(in the rows, 128 means zero)
Here are made-up objects, facts about them, and rows of numbers that follow some of those facts. Name the object behind each unnamed row.

How the objects are related:
k_10: Ω k_747
k_104: μ k_712; Ω k_655
k_109: Ω k_335
k_113: μ k_734; Ω k_954
k_118: μ k_335; Ω k_471
k_128: Ω k_340
k_129: Ω k_276
k_133: Ω k_954
k_135: Ω k_569; Φ k_393
k_140: Ω k_906
k_152: μ k_850,k_448,k_434
k_162: Ω k_264
k_17: μ k_104; Ω k_307
k_170: μ k_520,k_342; Ω k_254
k_176: Ω k_340
k_184: Ω k_529
k_187: μ k_238,k_235; Ω k_416
k_201: Ω k_90
k_21: Ω k_509; Φ k_381,k_472
k_222: Ω k_128
k_233: μ k_416; Ω k_128
k_235: μ k_720; Ω k_291
k_238: Ω k_241; Φ k_983
k_240: μ k_128,k_317; Ω k_335; Φ k_832
k_241: μ k_648; Ω k_152
k_252: Ω k_655; Φ k_530
k_255: Ω k_642
k_260: Ω k_740
k_261: Ω k_276
k_263: μ k_864,k_359; Ω k_305
k_266: Ω k_90
k_270: μ k_10; Ω k_529
k_271: Ω k_471
k_275: μ k_34; Ω k_128
k_276: μ k_416,k_983,k_670
k_277: Ω k_90
k_279: μ k_17; Ω k_264; Φ k_480
k_289: Ω k_266
k_291: Ω k_509
k_297: Ω k_162
k_3: Ω k_305
k_303: Ω k_254; Φ k_170
k_307: Ω k_340
k_313: Ω k_715
k_317: μ k_270,k_655; Ω k_628
k_321: Ω k_305; Φ k_427
k_324: μ k_255; Ω k_340; Φ k_726
k_332: Ω k_307
k_34: Ω k_128; Φ k_222
k_342: μ k_434; Ω k_307; Φ k_17
k_357: μ k_235; Ω k_152; Φ k_582
k_359: Ω k_954
k_371: Ω k_254; Φ k_170
k_375: Ω k_926; Φ k_999
k_381: Ω k_509
k_393: Ω k_569
k_403: μ k_176; Ω k_529
k_412: Ω k_291
k_416: μ k_670
k_423: Ω k_109
k_427: Ω k_305
k_433: μ k_335; Ω k_926
k_434: μ k_276; Ω k_954; Φ k_133,k_667
k_442: Ω k_642
k_443: Ω k_628; Φ k_785
k_448: Ω k_735
k_472: Ω k_509
k_480: μ k_176; Ω k_264
k_484: Ω k_843
k_494: Ω k_291; Φ k_235
k_495: Ω k_907; Φ k_670
k_513: Ω k_128
k_520: Ω k_529
k_529: Ω k_509
k_530: Ω k_655
k_538: μ k_307,k_423; Ω k_715
k_539: Ω k_340
k_545: μ k_726,k_480; Ω k_569
k_547: Ω k_254
k_556: μ k_984,k_263; Ω k_628; Φ k_857
k_559: Ω k_843
k_569: μ k_90,k_965; Ω k_509
k_57: μ k_667; Ω k_416
k_582: μ k_836,k_233,k_78; Ω k_152
k_588: μ k_34; Ω k_152
k_605: μ k_873,k_271,k_530; Ω k_276
k_624: μ k_81,k_734; Ω k_628; Φ k_857
k_628: μ k_381; Ω k_715
k_642: μ k_448; Ω k_906
k_648: μ k_371; Ω k_416
k_667: Ω k_954; Φ k_939
k_668: μ k_305; Ω k_747
k_670: Ω k_907
k_691: Ω k_313
k_692: Ω k_569
k_693: μ k_412; Ω k_305; Φ k_321,k_3
k_698: Ω k_843; Φ k_484
k_711: Ω k_907; Φ k_761
k_712: Ω k_843
k_720: Ω k_266
k_726: μ k_509; Ω k_340
k_728: μ k_271; Ω k_152; Φ k_985
k_734: μ k_655; Ω k_529
k_735: Ω k_340
k_740: Ω k_276
k_747: μ k_906; Ω k_471
k_759: μ k_270,k_906; Ω k_90; Φ k_201
k_761: μ k_276; Ω k_907; Φ k_495
k_764: Ω k_569; Φ k_545
k_772: Ω k_926; Φ k_873
k_78: μ k_335,k_34; Ω k_642
k_784: μ k_335,k_667; Ω k_529
k_785: Ω k_628
k_797: μ k_393; Ω k_313
k_81: μ k_291; Ω k_266
k_827: μ k_624,k_448,k_881; Ω k_529; Φ k_403,k_734
k_832: Ω k_335
k_836: μ k_433; Ω k_313; Φ k_797
k_841: Ω k_263; Φ k_960
k_843: Ω k_305
k_850: μ k_275; Ω k_655
k_857: Ω k_628
k_864: Ω k_715
k_873: μ k_261,k_241; Ω k_926; Φ k_999
k_874: μ k_648; Ω k_128
k_881: μ k_772; Ω k_642
k_906: μ k_954
k_907: Ω k_509
k_918: Ω k_305
k_926: Ω k_264
k_939: μ k_393,k_335; Ω k_954; Φ k_667
k_946: Ω k_642; Φ k_881
k_954: μ k_472; Ω k_715
k_960: μ k_17,k_983; Ω k_263; Φ k_841
k_963: μ k_711; Ω k_740
k_965: μ k_34; Ω k_416
k_968: Ω k_162; Φ k_297
k_983: Ω k_241; Φ k_238
k_984: Ω k_313; Φ k_836
k_985: μ k_238,k_954; Ω k_152
k_999: Ω k_926

Some objects and their rows:
k_303: 124	128	126	136	139	131	138	129	130	120	130	134	126	126	122	115	131	129	125	126	128	123	116	128	126	130	121	122	132	132	129	129
k_240: 126	128	130	130	136	130	136	126	130	126	130	134	127	125	116	117	128	130	123	126	141	124	121	131	124	131	123	124	131	132	128	131
k_57: 129	127	131	125	124	132	125	128	127	132	129	123	127	129	128	133	124	129	129	127	132	129	132	131	128	129	131	130	126	126	129	129
k_569: 133	131	126	129	124	124	122	127	128	130	121	128	129	128	128	137	130	127	128	131	136	131	141	131	130	129	129	127	126	127	126	132
k_734: 130	127	131	119	121	132	121	132	128	133	132	123	130	125	121	136	130	125	128	128	147	131	137	133	129	130	129	129	125	127	122	125
k_784: 129	125	128	133	123	137	127	131	129	132	127	123	128	131	123	137	122	129	129	128	138	131	133	130	133	132	132	132	126	121	130	130
k_184: 127	128	126	128	125	130	124	132	128	128	127	125	128	128	134	135	129	126	130	129	127	132	129	126	132	129	129	129	125	126	126	124
k_443: 123	127	127	135	137	125	139	128	131	126	129	135	128	127	123	116	130	128	125	125	121	124	116	125	128	129	122	122	132	132	128	126
k_317: 129	126	132	118	120	128	124	130	128	138	134	123	131	127	123	133	128	125	129	126	134	128	136	131	128	127	129	127	127	128	124	125
k_624: 126	127	131	128	136	128	137	128	132	131	133	133	128	124	112	117	129	128	122	124	139	121	123	133	125	130	120	120	133	134	126	130
k_850: 129	128	128	128	122	129	127	124	126	132	127	119	128	129	130	132	126	128	126	128	130	132	137	134	125	129	131	126	125	130	126	129
k_104: 128	129	131	122	124	131	123	127	127	133	129	123	127	129	129	134	125	129	128	128	133	129	133	131	127	128	130	129	126	128	128	129
k_954: 133	129	130	121	122	120	123	126	129	139	128	130	131	128	124	134	129	125	129	127	124	125	138	130	130	123	129	127	129	128	126	130
k_260: 127	127	127	126	125	130	125	130	127	128	130	124	128	129	134	132	129	127	131	128	120	131	129	126	129	127	130	130	126	126	128	125
k_670: 129	128	130	131	128	124	128	134	129	125	129	125	126	128	140	133	126	125	129	129	133	127	131	133	133	131	128	128	126	126	127	127
k_999: 127	127	130	136	127	142	127	140	127	122	137	120	124	127	135	132	131	124	129	128	104	124	133	144	131	128	122	118	131	126	131	138
k_133: 125	126	130	127	121	122	127	130	127	133	128	129	130	129	134	130	126	127	130	129	112	130	127	124	130	125	130	128	126	127	126	124
k_667: 105	121	151	137	110	88	138	131	127	127	116	179	134	122	113	104	106	146	123	152	109	133	96	106	116	119	122	128	126	131	115	129
k_276: 140	130	140	125	126	101	131	127	129	129	127	136	126	127	143	129	118	127	129	131	156	121	141	141	130	130	132	132	128	127	130	134

Rows to name:
No name comes twice in this set of rows, the named rows included.
134	130	130	123	124	123	122	126	127	130	127	130	128	128	128	133	129	128	130	129	131	128	138	132	126	125	131	130	129	127	129	133 : k_642
123	132	130	147	144	151	136	138	131	118	136	126	117	125	120	120	131	128	119	125	109	110	125	155	126	131	108	103	138	134	137	156 : k_873
128	132	127	120	126	139	119	121	126	133	124	120	126	131	131	134	123	133	126	129	123	128	128	126	130	126	129	131	126	128	130	133 : k_874
106	119	153	141	108	93	141	130	127	131	115	177	133	124	104	105	100	149	121	151	120	132	100	111	117	121	124	130	127	128	118	135 : k_939
129	127	131	127	124	131	128	128	127	131	129	123	127	130	128	132	124	129	128	128	134	129	133	132	128	130	131	130	126	126	129	130 : k_582
129	128	130	121	123	131	122	131	128	133	130	123	129	127	124	137	128	126	128	128	144	131	136	131	129	130	129	128	125	127	124	126 : k_270
134	130	131	117	122	126	119	127	127	133	129	129	130	127	122	134	130	127	129	129	136	128	140	132	126	124	130	129	129	127	127	132 : k_906
129	124	129	132	123	138	129	130	127	132	129	122	128	132	122	133	120	130	130	127	131	129	132	131	131	130	134	134	128	121	132	132 : k_118
123	127	124	137	142	129	137	129	131	119	130	133	127	126	121	114	131	127	124	126	132	122	115	125	123	129	122	122	131	132	129	130 : k_321
127	129	132	141	144	127	142	131	133	120	131	133	122	124	122	116	126	128	120	126	150	115	123	143	128	136	116	116	133	133	130	140 : k_761
130	137	127	122	128	130	115	119	127	134	118	130	124	132	130	138	128	134	127	129	116	125	130	125	125	123	129	127	127	129	135	138 : k_241
130	126	121	136	119	135	131	118	124	130	122	109	131	130	129	129	127	129	122	129	120	138	144	138	126	130	131	125	123	132	123	131 : k_275
133	128	135	122	124	124	128	126	126	130	129	122	127	128	137	129	118	129	127	129	146	126	134	136	132	130	131	134	127	127	127	131 : k_233

Now the same objects, written a new way:
Known rows:
k_983: 130	162	145	112	119	124	164	183	129	156	152	144	116	152	167	129	125	175	122	143	125	158	112	118	152	130	116	214	163
k_698: 124	125	129	140	119	123	130	129	128	125	143	132	117	140	129	128	125	123	132	142	130	145	120	117	133	134	119	135	132
k_926: 119	139	129	124	127	123	132	128	126	143	125	122	134	127	133	132	129	122	130	125	124	127	122	123	132	138	126	122	136
k_266: 121	137	128	123	125	129	134	129	127	138	126	122	126	127	131	129	126	122	126	125	122	128	121	118	132	136	123	122	134
k_260: 129	131	128	124	128	123	132	129	126	130	126	122	130	128	134	129	121	122	127	126	120	128	122	118	132	132	125	128	133
k_772: 117	126	155	140	119	122	130	141	140	134	138	133	118	144	113	129	124	123	154	156	142	141	119	121	131	136	117	133	131
k_588: 119	126	127	119	128	121	130	128	127	132	125	124	126	126	118	129	120	126	127	125	120	128	121	119	132	132	141	120	131
k_261: 140	128	132	119	136	133	130	129	126	130	125	122	138	141	134	129	119	123	124	129	119	127	122	119	132	139	124	125	133
k_559: 128	125	127	126	124	124	132	128	127	126	126	121	121	128	135	129	120	122	126	125	120	128	121	118	132	133	125	133	133
k_985: 120	126	126	135	122	122	131	128	127	125	131	122	127	127	139	129	137	122	142	124	125	128	120	118	130	131	127	132	151
k_764: 128	125	128	132	125	124	130	141	134	126	154	132	118	136	131	131	131	123	133	147	123	147	118	118	131	133	117	123	132
k_118: 116	126	126	121	131	122	130	129	127	130	125	124	124	125	119	129	121	128	127	125	120	129	121	119	132	131	147	120	132
k_471: 121	138	128	122	124	128	134	129	126	137	126	121	126	127	131	130	127	121	125	126	120	129	122	119	131	135	124	122	133
k_747: 116	136	127	131	120	125	132	127	128	129	125	122	126	125	133	130	139	120	137	125	123	129	121	120	130	133	128	130	149
k_135: 128	126	129	132	125	123	130	141	134	127	155	132	118	135	132	132	131	123	132	147	123	147	118	118	131	134	118	123	130
k_270: 128	136	128	125	138	122	130	130	134	126	137	119	134	126	133	130	121	120	144	125	119	138	122	118	131	132	127	143	132
k_538: 130	129	127	117	128	123	130	128	127	126	125	122	127	128	130	128	127	122	126	126	120	126	122	118	129	131	127	121	140
k_433: 115	130	127	124	137	121	132	129	127	138	125	123	130	127	123	136	121	128	136	124	120	128	121	121	138	132	147	120	132
k_797: 117	128	125	117	131	122	130	129	127	125	125	124	119	127	116	129	124	124	130	126	121	127	122	119	132	131	142	120	133

Rows to name:
No name comes twice in this set of rows, the named rows included.
121	125	129	144	120	122	130	129	128	125	149	137	117	131	135	129	145	123	143	134	136	141	118	119	131	133	120	130	132 : k_357
122	165	125	141	143	124	131	128	137	148	161	168	113	127	185	144	123	160	148	154	119	139	142	182	126	174	191	157	126 : k_667
126	140	135	129	132	122	132	128	128	127	126	120	129	128	131	130	120	122	145	126	120	132	124	118	131	133	129	149	132 : k_10
116	126	139	147	118	121	129	137	137	129	141	141	117	150	113	129	126	123	152	149	150	133	119	119	132	138	118	121	130 : k_375
115	126	127	126	119	122	130	137	136	127	141	145	115	136	113	129	135	136	140	148	134	140	119	118	132	132	133	121	130 : k_836
128	125	132	124	119	121	129	143	135	126	144	128	118	128	115	128	125	122	138	154	119	158	117	127	129	131	117	133	131 : k_827
115	149	128	123	129	125	138	128	127	126	129	120	119	126	135	130	147	122	142	126	127	128	127	117	130	132	132	132	140 : k_954
116	143	128	133	124	124	138	127	127	131	129	121	122	126	137	130	139	121	142	125	126	130	122	117	131	134	127	137	140 : k_906
134	125	145	134	124	130	130	141	133	129	138	135	117	159	124	130	120	124	126	160	135	142	119	120	132	143	117	125	131 : k_371

The same objects again, as new rows of numbers:
Some rows with their names:
k_264: 134	120	130	140	126	125	131	141	121	133	134	128	133	124	132	137	137	129	125	122	129	131	126	124	111	129	132	132	135	138	129	126	136	129	112	131	124	135
k_279: 121	138	126	117	120	148	126	116	136	131	114	134	101	136	127	110	115	128	121	132	125	132	127	138	124	140	134	134	101	129	139	154	130	138	148	91	138	95
k_21: 122	138	131	115	129	148	129	118	140	116	116	126	105	137	128	110	121	128	114	134	126	133	135	136	145	132	123	129	102	123	131	144	121	136	148	106	140	115
k_381: 132	148	117	140	160	140	141	168	94	114	154	123	141	111	81	165	125	135	135	163	144	123	170	135	82	139	77	126	138	154	114	97	151	120	139	128	111	100
k_152: 134	121	131	138	125	115	127	141	116	139	130	147	126	125	137	138	129	129	127	120	127	128	120	128	106	130	134	127	133	142	124	132	138	125	121	126	120	120
k_241: 134	115	110	125	135	123	135	142	118	125	136	138	128	118	117	141	139	123	130	126	135	129	127	123	135	132	137	129	127	134	133	120	133	125	117	116	123	130
k_648: 129	120	106	118	132	119	133	132	125	127	135	135	132	120	113	135	134	122	141	133	137	125	127	121	137	137	139	127	129	127	134	116	133	120	128	129	123	128
k_874: 129	123	102	106	134	108	130	137	121	137	132	149	136	119	115	129	131	123	136	135	134	122	120	124	133	135	144	119	125	133	130	122	140	123	141	123	119	111
k_255: 123	141	169	177	119	138	118	141	129	133	132	95	162	132	142	140	122	142	121	123	123	124	136	132	82	113	95	129	164	130	103	125	125	135	104	184	128	158
k_254: 134	121	131	138	130	122	130	140	118	132	133	132	133	124	132	138	135	129	125	122	128	129	126	126	120	124	129	128	135	136	126	124	132	127	114	133	123	135
k_918: 130	125	126	138	129	122	126	131	121	132	130	132	135	126	126	135	129	128	143	125	130	121	127	126	125	133	128	124	140	124	132	120	126	121	122	138	124	134
k_335: 130	119	134	142	128	128	131	142	125	125	133	122	140	123	131	140	137	128	120	121	129	129	127	126	127	120	126	130	139	131	122	124	127	129	107	139	127	147
k_784: 129	126	129	132	123	105	126	136	127	133	127	148	125	130	144	132	126	127	134	125	131	127	120	126	105	140	132	119	132	138	113	128	138	113	141	147	118	119
k_78: 127	125	126	137	123	120	126	133	127	134	130	131	136	126	129	134	129	128	137	126	131	124	123	125	117	134	132	127	139	129	127	123	132	122	123	142	123	132
k_785: 126	125	130	128	125	116	126	117	127	131	133	126	135	123	128	138	126	127	135	128	128	129	126	123	126	123	132	133	137	130	124	116	129	123	127	141	121	135
k_176: 142	131	133	124	141	111	137	124	112	141	136	114	152	136	127	110	147	139	132	130	115	126	138	120	155	110	108	118	143	116	166	97	128	119	122	127	118	155
k_297: 129	127	125	135	123	124	128	132	128	134	131	124	135	126	127	131	133	129	135	127	132	127	126	123	114	135	133	130	136	130	132	124	135	124	123	139	124	133
k_698: 123	137	127	121	132	156	126	115	130	122	114	127	105	135	117	116	118	128	126	131	125	125	134	139	152	132	123	129	106	114	144	143	116	138	139	93	142	112
k_740: 134	121	131	139	130	122	130	141	118	131	133	132	132	124	132	138	135	129	125	121	128	129	126	126	119	124	128	128	136	136	125	125	132	128	114	131	123	135

Name these rows:
No name comes twice in this set of rows, the named rows included.
114	136	134	111	124	153	126	103	141	121	116	121	105	132	119	119	113	127	113	133	123	134	133	137	151	122	131	141	101	121	136	142	119	142	146	100	140	114 : k_624
117	156	168	145	120	153	115	128	131	139	113	117	126	142	144	114	103	141	101	131	114	127	134	149	93	116	101	128	123	134	110	159	127	151	142	127	139	104 : k_324
148	125	144	135	143	112	141	133	109	130	137	118	137	138	141	116	153	138	122	122	115	134	142	121	150	111	102	121	140	124	158	98	127	114	116	125	118	162 : k_509
120	138	128	116	127	157	128	115	137	123	113	122	104	135	119	112	119	129	115	133	125	130	134	137	147	130	128	133	99	120	143	144	121	140	146	95	142	114 : k_303
107	131	135	117	122	160	134	106	151	112	117	101	118	134	112	115	121	127	105	131	121	135	137	135	182	116	121	144	105	109	152	132	111	140	130	99	143	141 : k_984
117	138	126	109	128	150	127	122	139	125	115	124	117	133	120	109	119	128	111	135	124	128	129	139	150	125	128	128	103	122	132	148	122	145	144	101	141	111 : k_342
125	125	131	137	126	121	130	135	136	119	131	121	138	128	135	133	133	128	128	126	133	127	128	123	130	129	124	125	137	126	116	119	127	119	126	157	126	149 : k_393
126	124	131	128	121	108	123	119	124	138	131	140	130	125	135	138	120	127	138	126	126	128	120	124	112	129	137	132	136	136	121	124	134	120	133	138	118	119 : k_113
123	126	131	127	125	121	126	116	127	132	130	126	132	124	125	138	126	129	131	127	128	128	128	124	127	122	134	133	133	130	129	116	129	124	131	140	122	135 : k_857
130	137	151	154	125	143	114	128	133	123	131	97	150	123	142	142	127	133	128	124	136	123	132	125	92	112	121	127	153	128	85	129	118	142	113	192	136	159 : k_423
120	128	127	136	118	140	128	133	130	144	120	124	123	126	113	141	135	138	123	125	136	124	130	126	111	129	146	132	115	132	154	117	140	122	142	142	124	148 : k_999
127	113	133	148	128	124	134	144	121	128	131	130	139	126	128	140	135	128	126	116	124	125	125	128	145	125	122	128	142	123	141	120	123	122	100	124	126	149 : k_263
134	121	135	136	126	109	128	145	121	131	129	150	121	128	148	137	131	128	122	120	129	131	122	128	106	132	130	122	131	145	112	131	138	118	131	138	120	124 : k_569
123	133	107	98	132	146	131	117	131	124	117	142	96	130	110	114	119	123	126	138	130	131	130	135	151	144	139	132	92	125	148	145	129	136	154	76	137	91 : k_728

